In the rows, zero is written as 128.
[115 134 130 114 100 101 142  89 170 143 164 195 118 163  90 135 112 147
 116 113 137  84 155 137 101 118  90 180 139 120 149 136 112 144 159 108
 123  84 138 104 176 118] : fuze
[111 117 141 147 129 117 134 128 126 135 128  81 111 194 149 130 183  83
  52 179 136 143 147 196  94 175 127 154 140 119 155 122 102 141  83 123
 105 116 129 179 155 110] : Boki
[126 141 147 137 155  57 136 125 117  92  79 128 103 138 121 178 191  93
 157 125  65 130 115 103 112 146 173 110 126 135  11  37 147 124  86 130
  79  98 120 126 162  22] : Boki
[129 133 138 125 131  81 148 231 115 169 163 178 148 149 116 178  88 152
 106 113 164 166 109 192  85 133 122  95 180 131 137 119 169 134 145 144
 130 144 111 124 173 141] : Lidom
[131 122 131 126 134 122 110 130 138 121 150 137 135 127 124 122 133 116
 134 123 120 137 124 113 144 130 133 120 135 130 127 129 126 132 139 127
 123 121 117 122 132 148] : fuze
[139 137  88 103 105 112 133 206  77 193 123 137 194 158 156 133  84 150
 112 153 124 182  98 115 121 133  53  79 165 113 151 159 183 130  98 101
  79 167 220 104 135 120] : Lidom
[114 144 130 111 105 121  63 167 136 154 150 127 120 171 151 134 128 134
 135 109  70 137 130 142 136 187 150 115  68  92 149 149 125  95 144 115
 144 114 100 202 144  86] : baza
[171 111 107 120 137 155 138 113  99 137 142 125 136 111 157 161 122  88
 121  90 113 110 143 150 135 106 115  89 113 141 191 121 146 128 178 171
 169 164 113 144 117  89] : Boki
[130 138 155 173 148 147 103 184 153 119 147  86  98 228 172 155 102  74
 126 141 126 108 126 203 114 133 212 139 155 106 213 101 104 151 102 175
 116  97  87 116 121  97] : Boki
[120 194 109 134 128 140 115 132 179 116  52 150  97  64  79 144 112 117
 147 124 170  93 138 108 107 168  79 124 146 136  84 105 121 158 159 141
 121  82 161 117  94 132] : Lidom
[128 129 136 126 141 107 100 145 118 128 143 139 133 137 125 121 125 126
 135 126 111 122 121 131 145 144 147 127 128 130 127 135 149 138 125 142
 132 114 124 138 120 143] : baza
[119 107 116 101 157 122 112 138 137 184  77 166 118 156 202 124 123 174
 128 120 114 146 104 160 144 103 117 147 105 132 190 129 111 139 148 118
 187 111 180 136 114 102] : Nore
[105 138  72 166 103 209 142 136  75 172 146 152 197 159 186 150  81 171
 109  53 161  72 160 131 157 153 101 131 126 126  84 145 142  92 120 127
  87 147  94  69 137 182] : fuze
[ 93 140  95  88  74 129  95 144 107 192 147 185 120 106 129 133 114 129
  85 125 133 128 146  98 130 155  91 103 120 130  83 101 144 127 130 106
 122 146 134 160 195  64] : Vebet
[121 133 182 113 111  93 119 163 146 132 126 194  90 166 177 134 133 115
 200 109 115 119 113 146 119 142 133 110  88  74 175 120 125 148 156 124
 169  82 103 140 131 155] : Nore
[113 101  63 143  65 153  98 130 106 129 166 131 147  97 225  91 130 168
 112 137 153 117 133 110 164 207 167 180 132 109 178 138 120 110 155 155
 149 126  84 161 172 168] : Vebet
[134 120 161 128 183 125 191 194 116 130 195  99  87 173 144 124 136  95
 143 146  76 159 125 162 103 148 151 143 135 114 157 160 138 165 122 104
  81 115 107 128 117 112] : misuk
[124 157  98 133 122  82  55 138  85 108  93 122 143 162 177 130 143 152
 139 181 103  76 180 176 124 165 131 168 136 137  87 156  95 159 107 169
 165  37 166 126 146 108] : Lidom
[124 130 154 141 151 111 127 181 110 154 117 180 123 180  97 184 160 161
 124 133 131 155 129 138 104 182 130 127 143  82 127 157 118  81 141 113
 106 118 139 206 172 143] : Lidom
[121 124 151 124 133 125 128 140 129 124 137 143 139 128 124 120 129 121
 140 134 123 135 130 133 136 146 133 117 120 117 110 139 132 129 126 136
 141 122 150 128 116 143] : Niro
[109 124 166 125 119 101 132 127 155 136 110 105 142 132 125 202 185 124
 109  60  90 112  78 142 136 106 101 127  78 106 159 125 131 138 137 115
 153 115  95 174  82  93] : Vaz
[164 120 101 126 144 156  77 145 124 121 154 168 105 104  94 104 181 115
 186 123 166 131 151 141 102 105 141 167 137 123 162 126 136 112 151 129
  90 121 134 107 145 114] : fuze
[120 120 160 127 139 126 129 143 126 118 135 133 135 136 121 120 126 119
 140 136 119 140 131 135 130 147 142 121 116 116 113 126 128 116 111 140
 122 130 142 127 133 137] : Niro
[105 120 109 115 185 144 136 149 103 112 134 103 138 164  92 141 146 183
 145 125 135 122 103 201 111 144 132 157 141 118 126  98 164 140 119 171
 112 111 131 102 112 118] : Vaz
[119 123 145 126 151 112 130 138 113 131 142 140 133 140 123 122 118 131
 136 122 126 129 121 105 142 140 129 136 130 127 123 115 126 147 124 145
 128 126 118 124 131 143] : Vaz
[132 112 131 130  90  54 165 135 137 130 130 121 139  68 143 109 128  76
 151 129 106 131 158 148 161  85 192 121 141 126 126 122 183 147 160  87
 118 129  62  81 149 211] : baza
[128 124 145 131 135 128 125 135 102 131 143 141 126 128 128 118 136 126
 137 122 112 130 128 122 141 137 124 129 124 119 128 120 143 135 134 134
 133 132 131 138 142 147] : Nore
[143 117 125 123 158 104 110 162  86 146 141 120  77 107 173 139 173 162
 154 173  72 101 178 187  61 125 112 198  81  89 164 124 130 128  56 191
 138 155 128 169 174 152] : Lidom
[162  90 184 117 151 144 149  90 189 115 114  91 125  85 124 109 174 112
 134 128 110 168 110  72 120  70 151  87 138 149  79 112 136 114 137  51
 133 172 152 102 124  98] : fuze
[154 111 145 118 145 134 121 163 196 119 157 133  98  73 125 130 206 133
 105 151 117 178  93 153 138 116 169 124 185 150  91 138 135 137 167  97
 127 142 126 136 117 117] : fuze
[107 164 155 102 131 110 105  97 182 150 110 169 147 100  54 159 122 115
 128 112 127  69 139 104 129 101  41 163 164 159  88  98 130 188  95 139
 135 139 180  99 134 145] : Vaz
[115  93 184 130 143 146 137 166 148 129  88 182  56 201 203 118  90 168
 131 163 120 121  81 111 164 157 120  77 240  87 152 114 134 157 104 186
 128  89 158  57 120  90] : misuk
[121 123 139 129 133 136 110 137 112 120 149 133 124 120 128 126 150 137
 132 136 128 134 122 108 138 150 138 129 138 137 129 127 129 125 129 127
 116 130 124 147 131 126] : Vebet
[121 165 145 137  87 119  85 152 114 128 127 150  92 120 177  89 165  51
 205  44 138 159 160   4 129  93  64  74 149 168 124  30 151 107  78 143
 100 150  71  98 115  78] : fuze
[134 121 199 101 146 138 149  94 159 121  25  90 161 137 160 106 176 137
 147 138  69 120 156 115 112 124 111 129 170 125 109 161 112 161 133 109
 217 131 192 132 142 196] : baza
[124 119 133 127 136 136 112 134 111 122 146 132 129 116 135 126 146 129
 137 135 125 133 123 112 133 145 138 127 133 133 140 122 131 128 130 135
 122 141 124 147 135 126] : Vebet
[ 73 152 128 130 156 118 122 214  71 126 164  63  86 128  74 130 103 182
 101 119 115 201 167 108 139  95 100 167 108 131 138 136 125  60  36 161
  76 119  94 124 121 140] : Niro
[131 143 169 162  79 121 184  79 204  72  76 178 145 117 190 210 153 103
 163 167 144  68 124  88 135 185 114  70 104  88  39 131 118  70 164  91
  78 140 145 147 107 128] : Niro
[119 122 136 125 132 124 111 137 119 118 138 142 126 113 137 134 138 138
 143 135 124 127 131 111 144 145 137 128 130 135 134 117 131 123 141 131
 126 130 119 144 138 122] : Vebet
[131 124 126 123 146 126 124 151 128 127 129 133 131 120 140 134 121 122
 153 128 113 137 118 136 136 144 132 143 136 137 132 131 131 140 119 140
 122 129 119 130 122 130] : misuk
[122 123 136 123 124 136 113 147 105 120 146 131 129 112 137 122 152 137
 134 133 118 140 124 113 135 151 131 127 129 129 130 124 135 130 123 134
 129 133 124 145 130 121] : Vebet
[107 103 196 133 149  38  68 136 153 116 111 150 179  80  76 130 135 120
 126 161 113 125 157  98 173 136 125 145  98 147  53 118 128 134 162  88
 159 144 151 194 167 131] : Niro
[104 120 155 199 155 113  96 164 125 120  90 151 166 182 149  97 188  90
 123 133 105 137 105  93 171  79 145 140 183 123  49 155  73 194 116  65
 162 100 167 113  49 102] : Boki
[134 129 144 138  91 125 163 175 108  89 154 149 136 129 161 124 169 128
 133 143  93 131 122 163 146 109 135 188 165 150  74 134 129 156  52 136
  87 115 114  78 114 120] : misuk
[110 130  63 115  76 149  61 212  31 125 201  65 148 102 223 102 120 116
 115 107 114 159 118  47 164 204 115  81 116 114 139 144 157  89 134 134
  61 149  61 169 189 110] : Vebet
[162 164  88 189 107 120 165  65 105 154 121  94 170 153 167 201 116  72
 107 131 177 114 190 101 135 177 124  54 142 141 165 163 143  94 153 131
 128  81 141  87  73 120] : fuze
[115 123 112 160 186 149 121 187 142 165  44 113  95  93 136 142 136 150
 105  94 102 159  70 144  98 219 152  89 109  59 130 125 137 117 173 141
 114 133 124 147 123  98] : baza
[131 128 131 118 137 118 107 143 129 125 129 130 129 127 132 122 121 126
 131 135 116 122 122 135 144 136 138 123 129 130 137 137 147 136 131 142
 133 119 132 132 116 143] : baza
[149 122 106 118 150  84 138 145 122 123 145 153  88 129 178 144 155  90
 142 120 124 145 143 167  82 145 116  93 136 124 175 130 116 149 142 172
 193  74 129 116 130  80] : Lidom
[106 127 128 113 159 131  92 158 147  86  69 126 110  84 117 113 101 130
 108 149 158 127 117 151 113 186  68 119 116 113 139  97 122 144 107 202
 142 116 146 118 140 137] : baza
[127  88 115 125 142 110 130 155 145 120 163 199 162 131 165 128 129 140
 157  89 149  97 103 194 142 153 128 189 149 140 151 135 141 177 152 138
 156  91 116  88 136 135] : misuk
[128  92 157 141 108 191 166 117 164 167  83 115  90 126  79 113 142  65
 102 140 184 135 187 219  92 104 148  96 124  66 207  68 176 131 114 133
 168 119 178  59 118  25] : Niro
[125 122 150 135 144 120 125 128 114 134 153 138 132 140 119 125 126 119
 140 118 132 118 133 107 140 134 124 135 131 127 128 116 132 139 118 141
 118 135 113 119 129 139] : Vaz
[124 122 153 128 133 121 123 144 126 122 149 148 133 126 127 118 137 111
 142 130 126 134 133 137 136 139 138 125 119 124 111 136 130 129 112 137
 131 123 140 123 116 146] : Niro
[128 119 109 116 111 113 132 131 136 143 129 101 120 149 200 104  85 130
 165 159 167 134 131 138  90 119 148 103 118  98 186 144 143 114 136 121
 125 113 144  87 123 145] : Niro
[108 118 119 157 119  96 135 116 164 158 167 154 157 135  62 167 175  65
  81  77 117 148  91 161 157 122 152  93 191 115 136 118 157 164 135 122
 146  99 107 101 104 138] : fuze
[127 133 120 130 127 130 106 141 135 133 143 141 148 130 125 127 127 129
 125 121 132 137 128 125 142 142 130 133 135 135 124 119 131 130 131 133
 122 123 126 121 132 137] : fuze
[128  94 155 137 158 139 177 128 107 125 175 138 132 117 118  86 137 156
 127  68 145 147 106 108 108  99  74 155 134 137 147 122 153 142 120 110
 135 149 138  81 128 147] : Nore
[145  71 124 114 103 142 141  32 236 109 189 122 143 154 155  96 102  91
 113 151 117 143 111 100 134 150 189 136 156 100 208 122  91 110 133 121
 173 134 140 110 199 148] : fuze
[145 125 149 129 122 133 117 144 112 119 124 135 137 127 124 124 143 126
 132 126 114 117 120 136 138 134 116 136 125 128 130 134 138 137 112 131
 108 125 143 140 121 139] : Lidom
[144 141 121 132 109 144 109 135 129 112 124 108 146 147 175 123 134 138
 157 146 152 133 157 116 124 136 122 101 192 136 148 130 140 112 153 153
 143 124 128 100 133 153] : fuze
[138 138 124 103 146 102  74 114 172 150 143 186  93  73 108 122 152 114
 164 101 153 147 178  65 126 150  72 134 118 162 120 118 116 102 138 105
 135 115 142 122 161 117] : fuze
[125  89  76 106 158 116 132 158  56  59 211 181 173 120 102 156  68 109
 102 106 216 128 161  39 184 129  69  95  89 140 115 130 140 104 202 133
 141  65 125 126 170  36] : fuze
[121 124 141 127 158 107 125 131 110 135 146 132 133 141 124 136 116 131
 132 131 122 123 127 110 143 136 127 133 120 131 118 121 126 139 122 142
 124 127 120 129 126 133] : Vaz
[122 121 120 143 150 111 114 169 104  86 103  97 144 109  85 149 122 171
 124  66 137 160  99 103 137 113 142 125 165 127  96 142 147  77  85 129
  76  77 119  22 153 114] : baza
[116 121 103 104  71 128 164  81 128 159 113 208 135 182 171 120 141 121
 178 148 138 113 157 177 138 125 116 100 126  89 166 128 152 111 138 134
 149 112 168 105  95 138] : Niro
[ 98 131 143 115  82 187 168 118 133 180 132 178 176 171 149 119  87 124
 130  88 167 109 160 137 139 105  74  75 181 159 138 102 161 127 179  84
 130 203 120 112 136 147] : Vebet
[118 125 135 122 128 128 117 135 114 120 144 146 131 122 133 136 143 136
 140 129 124 125 127 109 136 143 126 135 128 136 134 115 134 128 130 133
 125 131 126 147 136 116] : Vebet
[139 109  91 115 178 165 141  41 142 153 144  56 204 163  97 151 122  53
 118 110 108  83  96 114  95  81 150 136 112 137 187  96 156 155 155 108
  97 192 154 189 143 139] : fuze
[140  95 120 135 162  95 184 145  71 153 147 135 151  90 114 160 156  70
 110 114 140 144 168  82 148 125 103 146  80 106 153 157 138 125 147  78
  87 128 128 138 159 126] : Vaz
[138 127 141 123 129 127 133 147 105 110 125 141 131 129 128 130 148 120
 129 128 109 119 115 135 131 140 108 129 128 120 120 135 134 143 108 140
 109 116 142 141 125 144] : Lidom
[121 125 148 131 148 124 128 134 114 134 146 131 134 135 118 127 129 133
 139 116 123 125 123 119 147 140 133 139 125 128 123 117 133 139 121 143
 123 134 110 127 119 151] : Vaz
[131 161  82 111 112 102 107 125 137 105 143  74  90 127 167 120 174 162
 172 163 101 128 120 162 107 104 137 169 173 166 130 116 154 101  73 141
  43 127 108 119 111 173] : Lidom
[138 121 133 126 131 125 125 150 108 119 137 137 133 129 133 122 134 116
 128 128 113 125 116 129 135 142 116 123 128 121 129 133 137 140 116 133
 107 125 138 139 130 137] : Lidom
[171  95 157 149 111 109  86  96 125 145 100  71 131 144 153  52 176 162
 119 176 131 197  76 127  60  87 209  79 216 141 112 125 133 118 138 113
 134 172 137 104 140 128] : fuze
[124  93 191 160 193 122 147  96 123 128 125 111 112 176 112 106 148 144
 145 192 131  87 123 154  61 104 154 164 112  87 110  96 128 176  99 135
 136 157 152 135 113 127] : Vaz
[114 144 190 128 179 116 137 168  64 141  51 115 116 194 123  76 181 157
 146 151  78 189 146 184  82 133  92 129 145 144 115 113 114 138 135 123
 114 150 158 161 136 127] : Nore
[123 123 137 135 135 135 130 129 108 134 149 142 131 136 125 129 131 128
 129 115 121 122 126 124 150 135 116 131 126 121 134 123 146 128 129 127
 121 128 134 128 136 140] : Nore
[129 136 137 135 143 118 108 149 104 128 134 107 137 161 117 135 125 120
 124 124 114 137 128 139 128 137 135 127 146 135 124 127 126 134 108 141
 117 123 123 126 134 136] : Boki
